Below is a small trained network, with its code and all its weights. Each question gives an input and a target symbol and asks what happens when units are switched off, that is, made to give their printed mean instead of their output.

import numpy as np


def w(rows, s, z=0):
    codes = np.array(rows[::2]) - 128.0
    scale = np.full(codes.shape[1], s)
    scale[-1] = z or s
    return codes * scale


def f(y):
    return y / 2 * (1 + np.tanh(0.7978845608 * (y + 0.044715 * y**3)))


def softmax(a):
    e = np.exp(a - a.max(-1, keepdims=True))
    return e / e.sum(-1, keepdims=True)


def log_softmax(a):
    a = a - a.max(-1, keepdims=True)
    return a - np.log(np.exp(a).sum(-1, keepdims=True))


def net(x, mask):
    ids = ['αβγδζηθλξπτφψω'.index(c) for c in x.split()]
    T = len(ids)
    res = E[ids] + P[:T]
    r = res
    for j in range(3):
        rows = slice(4 * j, 4 * j + 4)
        q, k, v = (r @ M[0][rows].T for M in (Q, K, V))
        z = softmax(np.where(np.tri(T) > 0, q @ k.T / 4**0.5, -1e9)) @ v
        o = O[0][rows]
        res = res + np.where(mask[j], z, o[:, -1]) @ o[:, :-1]
    y = f(res @ A[0][:, :-1].T + A[0][:, -1])
    res = res + np.where(mask[3:15], y, B[0][:, -1]) @ B[0][:, :-1]
    return log_softmax(res[-1] @ U[:, :-1].T + U[:, -1])


Q, K, V, O, A, B = {}, {}, {}, {}, {}, {}
E = w([
[142,124,151,242,91,46,104,132,94,86,190,170],'α',
[206,112,103,184,102,65,142,229,144,151,167,167],'β',
[138,120,151,110,91,133,159,37,152,197,107,140],'γ',
[149,97,107,250,138,82,141,92,118,71,78,70],'δ',
[160,48,41,183,167,83,179,171,165,126,77,73],'ζ',
[179,14,187,57,81,205,69,119,99,65,142,95],'η',
[205,133,162,196,102,140,95,188,193,97,56,94],'θ',
[192,31,103,56,126,164,135,240,167,146,117,108],'λ',
[68,27,139,175,143,97,79,156,147,132,178,91],'ξ',
[158,92,151,145,140,173,166,159,109,53,107,14],'π',
[89,31,111,116,74,140,79,98,161,48,69,138],'τ',
[105,40,93,137,128,61,160,148,70,115,230,151],'φ',
[232,145,147,192,62,124,134,127,85,38,94,130],'ψ',
[178,99,203,156,113,116,108,149,81,101,228,132],'ω',
],0.014)
P = w([
[82,132,124,124,109,187,134,143,114,160,112,95],'0',
[188,107,54,140,114,154,52,157,121,122,186,72],'1',
[186,124,53,154,157,191,89,130,154,121,210,102],'2',
[170,86,83,178,117,207,128,140,163,130,201,110],'3',
[153,74,186,92,122,7,158,177,178,51,138,97],'4',
[169,107,110,78,184,47,48,182,113,67,119,93],'5',
[165,99,87,131,230,140,57,157,115,96,133,146],'6',
[135,46,112,182,152,205,111,171,111,130,121,152],'7',
[134,23,193,120,119,49,158,186,147,77,105,122],'8',
[133,65,154,91,171,45,68,205,87,71,67,109],'9',
[168,72,128,144,235,120,105,166,109,109,108,171],'10',
[162,53,118,176,188,182,137,173,121,124,117,188],'11',
[170,45,187,159,147,98,191,167,140,90,86,182],'12',
],0.013)
Q[0] = w([
[160,79,116,159,57,149,134,95,152,154,169,84],'h1',
[173,71,104,198,154,158,72,159,123,107,146,124],'h1',
[72,211,127,112,166,151,124,105,144,180,138,119],'h1',
[97,192,108,114,96,164,161,93,123,171,136,105],'h1',
[62,200,129,75,109,139,181,60,106,185,79,129],'h2',
[199,51,150,151,157,124,98,130,154,100,117,164],'h2',
[163,106,100,123,100,121,88,120,152,117,167,93],'h2',
[126,103,144,132,213,142,155,117,117,121,96,188],'h2',
[92,189,91,111,144,142,86,142,104,124,136,99],'h3',
[139,173,146,47,246,34,44,138,69,114,49,153],'h3',
[108,82,222,162,128,122,184,156,115,135,84,149],'h3',
[175,101,74,190,239,243,63,97,95,161,136,211],'h3',
],0.014)
K[0] = w([
[77,119,251,119,96,106,107,175,140,165,114,134],'h1',
[94,136,172,119,91,144,217,83,113,194,83,151],'h1',
[160,99,118,173,137,153,150,154,156,54,158,122],'h1',
[149,61,149,179,133,128,118,171,149,42,153,119],'h1',
[133,84,114,188,163,112,124,200,104,20,142,90],'h2',
[66,214,146,116,132,128,191,62,80,185,76,129],'h2',
[154,136,98,105,133,101,160,85,160,156,138,118],'h2',
[86,144,140,143,106,154,107,142,96,126,76,185],'h2',
[168,143,82,109,149,134,157,66,228,115,171,160],'h3',
[135,167,52,162,251,246,71,115,96,133,135,201],'h3',
[105,135,123,108,100,104,97,172,38,170,51,128],'h3',
[107,29,194,209,56,177,218,152,142,143,125,147],'h3',
],0.013)
V[0] = w([
[69,113,150,124,126,84,80,69,99,169,228,151],'h1',
[53,89,137,207,145,118,80,31,153,119,60,19],'h1',
[227,178,160,159,108,168,144,83,58,57,124,65],'h1',
[127,109,7,126,187,99,191,218,185,192,115,46],'h1',
[195,104,67,187,109,66,66,170,15,99,175,184],'h2',
[101,184,230,161,177,149,144,240,131,177,212,97],'h2',
[202,83,181,49,129,171,12,172,166,177,129,89],'h2',
[165,193,136,230,112,83,82,141,204,164,94,142],'h2',
[84,91,130,154,194,126,155,97,63,144,189,44],'h3',
[199,141,253,123,159,202,142,111,116,127,102,13],'h3',
[131,108,80,103,153,140,168,194,211,176,74,104],'h3',
[199,164,113,188,188,95,217,64,81,156,107,146],'h3',
],0.011)
O[0] = w([
[142,111,170,159,119,148,118,205,201,203,147,148,93],'h1',
[8,146,88,114,103,136,229,143,161,137,140,107,234],'h1',
[144,83,163,122,131,200,192,70,81,113,104,65,171],'h1',
[153,140,53,103,58,113,128,143,99,84,114,225,150],'h1',
[128,108,71,206,193,191,111,160,103,72,138,117,104],'h2',
[44,147,191,139,194,148,122,217,75,158,53,157,122],'h2',
[103,207,123,112,115,134,64,102,102,243,115,128,226],'h2',
[115,209,81,121,234,74,179,178,192,132,177,167,81],'h2',
[70,166,190,207,43,139,143,157,100,138,123,174,182],'h3',
[112,117,101,216,126,54,171,115,36,142,147,98,191],'h3',
[117,77,58,64,88,128,148,160,97,70,178,162,152],'h3',
[171,114,128,203,112,118,207,45,165,126,122,175,1],'h3',
],0.013,0.0069)
A[0] = w([
[120,144,133,114,120,97,145,188,150,156,130,177,173],'n1',
[136,168,38,152,129,214,103,86,94,200,161,153,113],'n2',
[115,97,85,134,163,101,175,174,134,87,126,112,113],'n3',
[113,110,185,161,165,166,130,141,113,124,112,108,57],'n4',
[150,108,204,87,143,8,145,143,144,85,95,144,30],'n5',
[105,134,128,66,141,154,101,176,101,99,121,128,112],'n6',
[171,148,128,94,160,144,93,112,215,146,148,120,106],'n7',
[97,87,148,104,134,176,138,99,153,129,63,157,166],'n8',
[135,109,129,109,134,88,96,80,159,170,147,87,107],'n9',
[99,132,135,135,125,121,80,183,73,143,81,146,2],'n10',
[151,110,140,109,53,159,157,91,120,173,132,108,120],'n11',
[106,146,89,119,92,122,136,138,140,58,141,152,75],'n12',
],0.011,0.0089)
B[0] = w([
[70,100,83,143,140,193,84,79,119,45,87,52,195],'n1',
[93,67,189,79,148,149,147,135,135,81,50,140,186],'n2',
[148,174,226,140,85,171,49,48,110,89,139,154,225],'n3',
[82,98,38,42,129,84,75,119,106,163,229,179,225],'n4',
[92,29,100,107,166,217,138,109,82,159,101,184,155],'n5',
[95,151,99,225,113,104,182,104,129,179,77,178,229],'n6',
[75,175,238,71,106,91,176,121,70,97,167,192,155],'n7',
[148,133,146,159,117,79,154,173,70,127,196,92,170],'n8',
[218,206,87,139,190,176,187,132,103,139,118,115,191],'n9',
[194,148,171,54,142,119,222,139,255,95,104,86,250],'n10',
[146,126,114,233,151,51,61,117,185,90,130,197,219],'n11',
[205,132,150,140,148,189,141,212,127,234,157,116,214],'n12',
],0.0082,0.022)
U = w([
[102,160,166,148,152,126,76,135,122,99,144,169,67],'α',
[199,131,130,177,255,138,207,151,121,119,101,154,65],'β',
[119,77,131,171,156,126,177,72,170,161,113,195,92],'γ',
[170,151,221,146,155,167,190,99,123,162,131,129,49],'δ',
[161,131,86,133,118,151,106,157,63,171,104,135,169],'ζ',
[165,128,178,207,172,142,83,137,91,227,60,102,157],'η',
[100,213,110,116,175,126,168,115,59,148,98,163,101],'θ',
[172,117,133,51,112,99,181,93,144,85,129,172,78],'λ',
[104,132,118,137,114,150,103,127,138,118,91,92,203],'ξ',
[128,107,141,175,130,65,172,177,50,101,101,138,93],'π',
[183,191,49,137,132,62,152,117,177,103,176,133,216],'τ',
[191,29,131,133,112,118,140,162,172,81,146,126,60],'φ',
[181,97,83,88,143,125,143,99,81,76,133,87,224],'ψ',
[169,108,153,135,192,97,183,200,83,167,130,80,252],'ω',
],0.0048,0.0033)

Each question gives the input, a string of symbols that net reads in full, and the target symbol t.
The units are the heads (4 rows each of Q, K, V and O) and the neurons (one row each of A and B). Each row of codes is followed by its name. A weight is (code - 128) times the scale printed after its matrix; where a second scale follows, it is the last column's (O, A, B and U).
mask holds one flag per unit, heads first, then neurons. A switched-off unit (its flag False) gives its mean, the last column of its rows in O or B, instead of its output. The means were averaged over made-up inputs and are rounded, as every weight is.
A unit's drop is (log p(t) with every unit on - log p(t) with that unit switched off) / (log p(t) with every unit on - log p(t) with every unit switched off).
The circuit of an input: a set's keep is (log p(t) with only the set's units on - log p(t) with every unit switched off) / (log p(t) with every unit on - log p(t) with every unit switched off). Starting from the 12 units with the biggest drops (on a tie, the unit counted first), units are removed one at a time, each time the one whose removal leaves the highest keep (on an exact tie, the one counted first), for as long as the keep stays at least 0.8.
circuit, biggest first: the units of the circuit, biggest drop first
most important unit: the unit with the biggest drop
k most important neurons: the k neurons with the biggest drops, biggest first
heads that matter: for each layer, one digit per head in row order, 1 if its drop is at least 0.15 and else 0, layers parted by /
input α η π τ α γ ω π, target δ: 2 most important neurons	[n7 n4]
input γ δ φ ξ ζ ψ, target α: 4 most important neurons	[n10 n11 n6 n7]
input β θ ξ δ δ β ω ω ω ω φ ω, target β: circuit, biggest first	[h2]
input η δ λ θ τ γ β, target ψ: heads that matter	011
input ω ζ δ η α π, target ω: heads that matter	110
input δ β ω ξ θ δ λ, target δ: 4 most important neurons	[n3 n12 n4 n11]
input ζ θ τ, target ζ: heads that matter	100
input δ λ ω, target δ: circuit, biggest first	[h2 n3 n12 h1]
input λ τ δ π η θ φ η, target λ: circuit, biggest first	[n10 h1 h2]
input θ ξ β, target θ: circuit, biggest first	[h2 h1]
input τ γ π δ ξ θ τ π λ, target ψ: 2 most important neurons	[n12 n10]
input ω π φ β ζ ω ω δ φ γ π, target γ: circuit, biggest first	[h3 h2]
input λ α ω, target λ: circuit, biggest first	[n10 h2 h1]
input α τ ψ γ θ λ λ η, target ψ: most important unit	h3
input ψ α ω ω ψ τ δ, target ψ: heads that matter	110
input θ η ω δ α λ ω φ η, target θ: circuit, biggest first	[h2 h1]
input θ θ π δ φ, target θ: heads that matter	010
input γ δ θ δ θ β π τ β, target λ: heads that matter	011
input ξ α ω π α η, target ξ: circuit, biggest first	[h1 n1 h2]
input γ ω ψ λ θ ω η β α β τ τ δ, target λ: most important neuron	[n7]
input φ τ η λ α ζ τ β, target φ: circuit, biggest first	[h2 h1]
input α τ ω β ω ψ λ ζ, target α: 2 most important neurons	[n3 n4]
input ω η ψ η α ω ξ ξ ζ, target ω: heads that matter	010
input λ β φ ζ, target λ: heads that matter	110
input ψ θ ω ξ ψ π λ ξ ψ, target ψ: heads that matter	110
